Below is a small trained network, with its code and all its weights. Each question gives an input and a target symbol and asks what happens when units are switched off, that is, made to give their printed mean instead of their output.

import numpy as np


def w(rows, s, z=0):
    codes = np.array(rows[::2]) - 128.0
    scale = np.full(codes.shape[1], s)
    scale[-1] = z or s
    return codes * scale


def f(y):
    return np.maximum(y, 0)


def softmax(a):
    e = np.exp(a - a.max(-1, keepdims=True))
    return e / e.sum(-1, keepdims=True)


def log_softmax(a):
    a = a - a.max(-1, keepdims=True)
    return a - np.log(np.exp(a).sum(-1, keepdims=True))


def net(x, mask):
    ids = ['ζθμξπτφψ'.index(c) for c in x.split()]
    T = len(ids)
    res = E[ids] + P[:T]
    r = res
    for j in range(2):
        rows = slice(4 * j, 4 * j + 4)
        q, k, v = (r @ M[0][rows].T for M in (Q, K, V))
        z = softmax(np.where(np.tri(T) > 0, q @ k.T / 4**0.5, -1e9)) @ v
        o = O[0][rows]
        res = res + np.where(mask[j], z, o[:, -1]) @ o[:, :-1]
    y = f(res @ A[0][:, :-1].T + A[0][:, -1])
    res = res + np.where(mask[2:10], y, B[0][:, -1]) @ B[0][:, :-1]
    return log_softmax(res[-1] @ U[:, :-1].T + U[:, -1])


Q, K, V, O, A, B = {}, {}, {}, {}, {}, {}
E = w([
[139,207,76],'ζ',
[151,103,151],'θ',
[91,186,112],'μ',
[112,133,133],'ξ',
[214,79,184],'π',
[112,119,75],'τ',
[159,95,111],'φ',
[177,251,178],'ψ',
],0.023)
P = w([
[99,98,197],'0',
[158,128,137],'1',
[204,126,110],'2',
[201,124,133],'3',
[210,141,117],'4',
[252,174,59],'5',
[228,121,123],'6',
[254,75,154],'7',
],0.0081)
Q[0] = w([
[82,104,100],'H0',
[128,65,109],'H0',
[1,117,131],'H0',
[112,183,212],'H0',
[188,178,124],'H1',
[78,79,154],'H1',
[162,210,230],'H1',
[101,147,149],'H1',
],0.0096)
K[0] = w([
[68,143,158],'H0',
[109,153,118],'H0',
[141,249,254],'H0',
[191,66,142],'H0',
[186,101,244],'H1',
[76,53,140],'H1',
[251,142,135],'H1',
[111,33,208],'H1',
],0.0098)
V[0] = w([
[193,143,167],'H0',
[79,97,46],'H0',
[126,167,226],'H0',
[128,177,52],'H0',
[104,248,111],'H1',
[206,49,114],'H1',
[134,93,122],'H1',
[186,75,127],'H1',
],0.012)
O[0] = w([
[217,171,171,208],'H0',
[66,91,148,57],'H0',
[220,39,151,145],'H0',
[75,30,114,92],'H0',
[116,159,204,57],'H1',
[183,148,57,253],'H1',
[2,107,88,138],'H1',
[169,71,145,228],'H1',
],0.0077,0.012)
A[0] = w([
[62,185,247,113],'N0',
[74,90,170,75],'N1',
[154,213,118,140],'N2',
[134,211,114,140],'N3',
[153,185,134,108],'N4',
[84,80,85,253],'N5',
[144,92,50,215],'N6',
[80,220,215,186],'N7',
],0.012,0.0045)
B[0] = w([
[117,132,136,164],'N0',
[204,156,77,135],'N1',
[81,78,144,248],'N2',
[190,121,150,196],'N3',
[118,26,173,219],'N4',
[2,93,89,149],'N5',
[175,122,77,253],'N6',
[72,176,110,174],'N7',
],0.0095,0.015)
U = w([
[66,85,79,250],'ζ',
[141,186,92,30],'θ',
[110,104,200,135],'μ',
[103,114,125,3],'ξ',
[153,254,107,216],'π',
[95,118,129,122],'τ',
[153,126,105,136],'φ',
[103,150,138,82],'ψ',
],0.0091,0.0041)

Each question gives the input, a string of symbols that net reads in full, and the target symbol t.
The units are the heads (4 rows each of Q, K, V and O) and the neurons (one row each of A and B). Each row of codes is followed by its name. A weight is (code - 128) times the scale printed after its matrix; where a second scale follows, it is the last column's (O, A, B and U).
mask holds one flag per unit, heads first, then neurons. A switched-off unit (its flag False) gives its mean, the last column of its rows in O or B, instead of its output. The means were averaged over made-up inputs and are rounded, as every weight is.
A unit's drop is (log p(t) with every unit on - log p(t) with that unit switched off) / (log p(t) with every unit on - log p(t) with every unit switched off).
The circuit of an input: a set's keep is (log p(t) with only the set's units on - log p(t) with every unit switched off) / (log p(t) with every unit on - log p(t) with every unit switched off). Starting from all 10 units, units are removed one at a time, each time the one whose removal leaves the highest keep (on an exact tie, the one counted first), for as long as the keep stays at least 0.8.
circuit, biggest first: the units of the circuit, biggest drop first
most important unit: the unit with the biggest drop
k most important neurons: the k neurons with the biggest drops, biggest first
heads that matter: for each layer, one digit per head in row order, 1 if its drop is at least 0.15 and else 0, layers parted by /
drop of u: that unit's drop, to one decimal
input π π π ζ, target φ: heads that matter -> 11
input ζ ζ μ ψ π, target μ: heads that matter -> 01
input τ τ π θ, target ζ: heads that matter -> 11
input μ ξ π ζ μ ψ π ξ, target μ: 2 most important neurons -> (N6, N7)
input π π ψ, target μ: heads that matter -> 00
input ζ ζ π π ψ θ, target μ: circuit, biggest first -> (H1, N6)
input μ φ μ ψ μ, target μ: most important unit -> H1
input π τ π π, target ζ: 2 most important neurons -> (N5, N3)
input θ ζ ψ ζ, target μ: circuit, biggest first -> (H1, N4)
input φ π π ψ π ζ, target μ: 2 most important neurons -> (N4, N2)
input π π ψ τ μ, target μ: heads that matter -> 11
input π π π π π μ, target φ: heads that matter -> 11
input π π ψ π π θ π ψ, target μ: 3 most important neurons -> (N4, N2, N6)
input φ π τ μ ζ, target ζ: 2 most important neurons -> (N5, N2)
input ψ ψ π π ψ μ ξ, target μ: drop of N5 -> 0.0
input π ζ ψ π, target μ: drop of H0 -> 0.2
input π τ μ ζ, target ζ: drop of N5 -> 0.3
input τ μ π μ π τ, target ζ: drop of H0 -> 1.8
